Below is a small trained network, with its code and all its weights. Each question gives an input and a class and asks what happens when units are switched off, that is, made to give their printed mean instead of their output.

import numpy as np


def w(rows, s, z=0):
    codes = np.array(rows[::2]) - 128.0
    scale = np.full(codes.shape[1], s)
    scale[-1] = z or s
    return codes * scale


def f(y):
    return y / 2 * (1 + np.tanh(0.7978845608 * (y + 0.044715 * y**3)))


def log_softmax(a):
    a = a - a.max(-1, keepdims=True)
    return a - np.log(np.exp(a).sum(-1, keepdims=True))


def net(x, mask):
    res = np.array(x, float).reshape(1, 6) / 4 @ E
    y = f(res @ A[0][:, :-1].T + A[0][:, -1])
    res = res + np.where(mask, y, B[0][:, -1]) @ B[0][:, :-1]
    return log_softmax(res[-1] @ U[:, :-1].T + U[:, -1])


A, B = {}, {}
E = w([
[70,181,161,174,59,56,152,109],'x0',
[102,172,170,104,120,150,89,107],'x1',
[152,105,124,75,109,131,81,124],'x2',
[121,187,178,199,97,175,47,54],'x3',
[107,143,161,132,255,89,84,110],'x4',
[186,142,128,196,121,107,125,137],'x5',
],0.01)
A[0] = w([
[123,108,113,110,155,122,180,197,174],'N0',
[73,133,179,110,219,115,137,139,191],'N1',
[183,98,34,99,167,92,158,174,189],'N2',
[64,186,153,163,116,221,2,64,236],'N3',
[136,150,144,199,72,58,172,102,254],'N4',
[156,105,94,71,195,91,151,164,212],'N5',
[159,179,144,194,181,72,115,66,184],'N6',
[151,85,117,165,85,109,139,86,121],'N7',
[139,131,162,65,162,233,64,81,177],'N8',
[121,112,111,98,230,95,160,156,164],'N9',
[210,80,32,89,109,136,143,200,158],'N10',
[129,95,53,99,190,133,131,190,239],'N11',
[87,140,73,68,41,189,144,115,248],'N12',
],0.0086,0.0044)
B[0] = w([
[118,64,119,51,130,150,114,178,187],'N0',
[65,101,152,93,159,137,70,55,194],'N1',
[121,132,141,94,182,172,192,175,220],'N2',
[223,117,151,155,119,96,87,2,255],'N3',
[72,182,61,193,92,69,127,153,219],'N4',
[102,121,129,97,198,185,118,177,214],'N5',
[112,210,143,180,198,100,53,82,198],'N6',
[124,132,90,154,116,108,132,143,147],'N7',
[181,6,218,22,95,149,121,114,204],'N8',
[58,93,137,101,183,178,95,136,203],'N9',
[216,156,152,100,114,177,229,210,224],'N10',
[122,114,179,54,204,215,147,165,218],'N11',
[128,82,108,88,38,72,213,147,197],'N12',
],0.0084,0.012)
U = w([
[23,101,159,100,213,163,86,144,131],'0',
[155,237,131,219,140,75,73,112,167],'1',
[189,112,142,87,166,218,198,246,52],'2',
[95,120,73,125,10,41,201,166,252],'3',
[255,59,190,85,101,140,105,67,47],'4',
],0.0081,0.0016)

Each question gives the input, the list of numbers given to net, and the class t.
The units are the neurons (one row each of A and B). Each row of codes is followed by its name. A weight is (code - 128) times the scale printed after its matrix; where a second scale follows, it is the last column's (A, B and U).
mask holds one flag per neuron, in row order. A switched-off neuron (its flag False) gives its mean, the last column of its row in B, instead of its output. The means were averaged over made-up inputs and are rounded, as every weight is.
A unit's drop is (log p(t) with every unit on - log p(t) with that unit switched off) / (log p(t) with every unit on - log p(t) with every unit switched off).
The circuit of an input: a set's keep is (log p(t) with only the set's units on - log p(t) with every unit switched off) / (log p(t) with every unit on - log p(t) with every unit switched off). Starting from the 12 units with the biggest drops (on a tie, the unit counted first), units are removed one at a time, each time the one whose removal leaves the highest keep (on an exact tie, the one counted first), for as long as the keep stays at least 0.8.
circuit, biggest first: the units of the circuit, biggest drop first
top k neurons: the k neurons with the biggest drops, biggest first
drop of u: that unit's drop, to one decimal
input [5,-5,5,-3,-2,3], class 3: circuit, biggest first => N4; N11
input [-6,1,2,2,6,1], class 4: circuit, biggest first => N8
input [-7,-4,-7,1,4,5], class 0: circuit, biggest first => N6; N9
input [-8,-8,-6,6,0,-7], class 4: circuit, biggest first => N8; N2
input [1,-1,5,6,8,0], class 4: top 3 neurons => N8; N3; N4
input [-5,-3,-6,-5,6,-1], class 0: top 2 neurons => N1; N9
input [8,8,5,-4,1,2], class 3: top 2 neurons => N3; N6
input [5,8,0,0,-2,-7], class 4: top 2 neurons => N3; N4
input [5,8,-8,0,5,-8], class 1: top 2 neurons => N3; N11
input [2,4,-1,-7,3,2], class 0: top 3 neurons => N10; N1; N9
input [-3,-2,-7,1,0,1], class 0: drop of N10 => 1.0
input [5,4,-6,8,-6,-1], class 1: drop of N3 => 0.3
input [6,-6,8,-3,-3,-7], class 3: drop of N12 => 1.2
input [-4,-2,0,7,2,8], class 1: circuit, biggest first => N6
